Look-ups in named tables: a row name and a column name give one cell, copied from the table.

zap.csv
,sinir,nodunik,solife,vazuku,gakadi,sulo,litofaf,pupelak,pas
depime,52999,68673,65592,62932,61379,57272,42094,49528,56422
vananuz,50142,66140,38451,43640,53424,54616,31210,71325,31970
nuvotu,53233,43037,64104,58900,70627,44139,40415,45067,37925
ref,34782,58547,38487,49526,22345,32034,42210,43184,63966
topefi,39159,46848,45566,41268,27260,41544,79663,41738,65568

topefi, solife -> 45566
topefi, gakadi -> 27260
ref, nodunik -> 58547
ref, vazuku -> 49526
vananuz, litofaf -> 31210
topefi, sulo -> 41544
ref, sinir -> 34782
depime, litofaf -> 42094
depime, nodunik -> 68673
ref, solife -> 38487
nuvotu, solife -> 64104
topefi, pupelak -> 41738
topefi, vazuku -> 41268
depime, solife -> 65592
vananuz, sulo -> 54616
Row with the largest vazuku: depime

finu =
	dusedim	tovi	guvebu	fodidim	vodepo	zunuli	non	bem	lapil
tov	0.85	0.91	0.85	0.91	0.71	0.78	0.75	0.78	0.73
feb	0.21	0.42	0.83	0.38	0.98	0.69	0.71	0.96	0.68
rim	0.92	0.79	0.71	0.91	0.65	0.78	0.68	0.74	0.78
rivep	0.32	0.40	0.83	0.43	0.84	0.73	0.80	0.96	0.68
nipabo	0.90	0.93	0.73	0.98	0.62	0.73	0.82	0.65	0.80
sisan	0.57	0.66	0.84	0.53	0.87	0.72	0.76	0.79	0.76
tufo	0.35	0.42	0.89	0.51	0.92	0.80	0.75	0.96	0.72

tovi of rivep = 0.40
guvebu of rivep = 0.83
lapil of tov = 0.73
zunuli of rivep = 0.73
lapil of tufo = 0.72
fodidim of rim = 0.91
guvebu of nipabo = 0.73
zunuli of feb = 0.69
lapil of feb = 0.68
non of sisan = 0.76
vodepo of feb = 0.98
lapil of rivep = 0.68
bem of rim = 0.74
vodepo of rivep = 0.84
vodepo of nipabo = 0.62
dusedim of nipabo = 0.90
bem of nipabo = 0.65
Which row has the largest fodidim? nipabo

kop.tsv
	lif	fab	maf	bok	zavazuf	rar	lotesar
valib	56489	45565	37935	47940	10311	15543	17681
dos	37386	53080	34984	27565	28066	19458	42940
kab	48303	49958	32084	49782	35317	62052	18897
raluku	28821	48317	43631	19966	39516	37037	36345
vef	44649	33847	20198	21781	36055	28628	31192
fuzed	41795	50864	48952	46459	36958	56516	33990
bobabi	52459	54526	3642	17564	57704	29367	18693
denul	39551	66923	77479	51914	30890	35797	49080
dut	32105	40644	56289	32586	53094	24585	26541
fiv	190	32222	35347	26232	18373	8339	37836
tazov	25438	22473	48538	16269	50766	49138	38938
funu	54439	25743	23841	24198	44404	55906	10634
zafe	39895	28078	27113	18503	36712	40919	20439

What is the bok of fuzed in kop? 46459
What is the rar of tazov in kop? 49138
What is the lif of dos in kop? 37386
What is the rar of funu in kop? 55906
What is the rar of valib in kop? 15543
What is the zavazuf of valib in kop? 10311

gogedu
cols = dazem, mepumim, buvore, petuku, kar, rurun, bopo, zul, zalakom, vitekez
mebev: [109, 159, 151, 160, 136, 161, 156, 123, 176, 139]
mif: [161, 116, 144, 95, 122, 133, 124, 107, 140, 147]
zimi: [161, 149, 114, 124, 128, 142, 93, 118, 141, 144]
bisepav: [137, 132, 113, 140, 153, 124, 130, 158, 119, 117]
zuvusub: [120, 111, 132, 59, 162, 157, 205, 112, 95, 65]
goza: [134, 135, 143, 118, 146, 154, 145, 113, 147, 128]
kel: [124, 133, 128, 142, 139, 135, 125, 133, 125, 130]
kug: [101, 119, 109, 104, 148, 149, 167, 112, 108, 87]

buvore of goza: 143
bopo of zimi: 93
mepumim of bisepav: 132
vitekez of kel: 130
mepumim of kel: 133
vitekez of zuvusub: 65
mepumim of goza: 135
buvore of zimi: 114
buvore of bisepav: 113
petuku of kel: 142
zalakom of goza: 147
zul of goza: 113
petuku of kug: 104
kar of mebev: 136
petuku of zuvusub: 59
bopo of mif: 124
buvore of mif: 144
petuku of goza: 118

Table lisinit
,muv,lib,pip,tubi,nek,safitom,lim,rebe,guvase
pap,465,640,839,653,461,877,827,528,453
sinur,717,765,751,678,556,898,811,535,748
vikovef,644,801,606,425,722,690,753,832,498
vofe,789,558,577,544,648,431,556,881,507
nof,625,535,706,806,457,371,410,567,784
kurol,701,358,420,493,492,451,654,774,742
gozi,719,389,678,540,615,831,684,523,742
sode,613,575,638,892,250,164,356,622,916
mem,450,581,712,653,565,308,386,595,683
reren,544,626,699,577,523,546,644,605,677
kon,644,522,685,811,324,204,328,585,917
zovaza,774,746,727,680,642,992,815,482,805

safitom of vofe: 431
pip of vofe: 577
nek of pap: 461
guvase of reren: 677
lib of sode: 575
safitom of kurol: 451
guvase of gozi: 742
tubi of zovaza: 680
muv of kurol: 701
tubi of gozi: 540
muv of pap: 465
rebe of reren: 605
lib of pap: 640
pip of mem: 712

riti =
,los,telivoz,zize
duzane,2,30,74
dirokir,84,32,5
tol,42,47,8
nuribiz,20,24,90
vur,80,31,11
kefafin,50,31,33
folis,65,31,22
mupu,34,39,39
sal,42,46,14

mupu, telivoz: 39
dirokir, telivoz: 32
folis, los: 65
mupu, los: 34
folis, zize: 22
duzane, los: 2
kefafin, los: 50
folis, telivoz: 31
kefafin, zize: 33
sal, telivoz: 46
dirokir, zize: 5

takem:
|  | negu | tomako | dutupum | milole |
|---|---|---|---|---|
| kadoz | -17 | -25 | -42 | 30 |
| mam | 1 | -38 | 46 | 81 |
| sir | -6 | -54 | 33 | -22 |
| vum | -24 | 23 | -8 | -18 |
| monu | 26 | 24 | -28 | -30 |
| kel | 34 | 53 | -6 | -62 |

dutupum of sir: 33
negu of monu: 26
dutupum of monu: -28
tomako of vum: 23
negu of vum: -24
milole of monu: -30
negu of kel: 34
milole of mam: 81
milole of kel: -62
milole of vum: -18
tomako of monu: 24
milole of kadoz: 30
tomako of sir: -54
tomako of kel: 53
milole of sir: -22
dutupum of kadoz: -42
negu of sir: -6
tomako of kadoz: -25
negu of kadoz: -17

rupev:
columns: dalizum, rofis, mel, sivif, zeted, vizopa, galik
nabinel: [-22, 32, 27, 52, 60, 6, 60]
zazenid: [46, 43, 61, 36, 36, 37, 42]
vozemo: [-22, 32, 44, 52, 60, -10, 77]
gegug: [46, 43, 53, 69, 20, 29, 68]
ged: [80, 65, 44, 69, 44, 61, 51]
tibaris: [12, 65, 44, 52, 60, 13, 86]
mebi: [46, 87, 18, 19, 20, 21, 51]
pab: [-22, 10, 44, -64, 4, 21, 42]
zufig: [-5, 32, 18, 52, 44, 13, 77]
des: [12, 97, 1, 19, 28, 13, 25]
negiza: [-56, 43, 70, 19, 44, 13, 86]

sivif of mebi: 19
mel of pab: 44
galik of pab: 42
rofis of zazenid: 43
rofis of des: 97
sivif of zufig: 52
mel of des: 1
zeted of gegug: 20
zeted of ged: 44
mel of zufig: 18
vizopa of zufig: 13
dalizum of negiza: -56
galik of nabinel: 60
Which row has the largest dalizum? ged

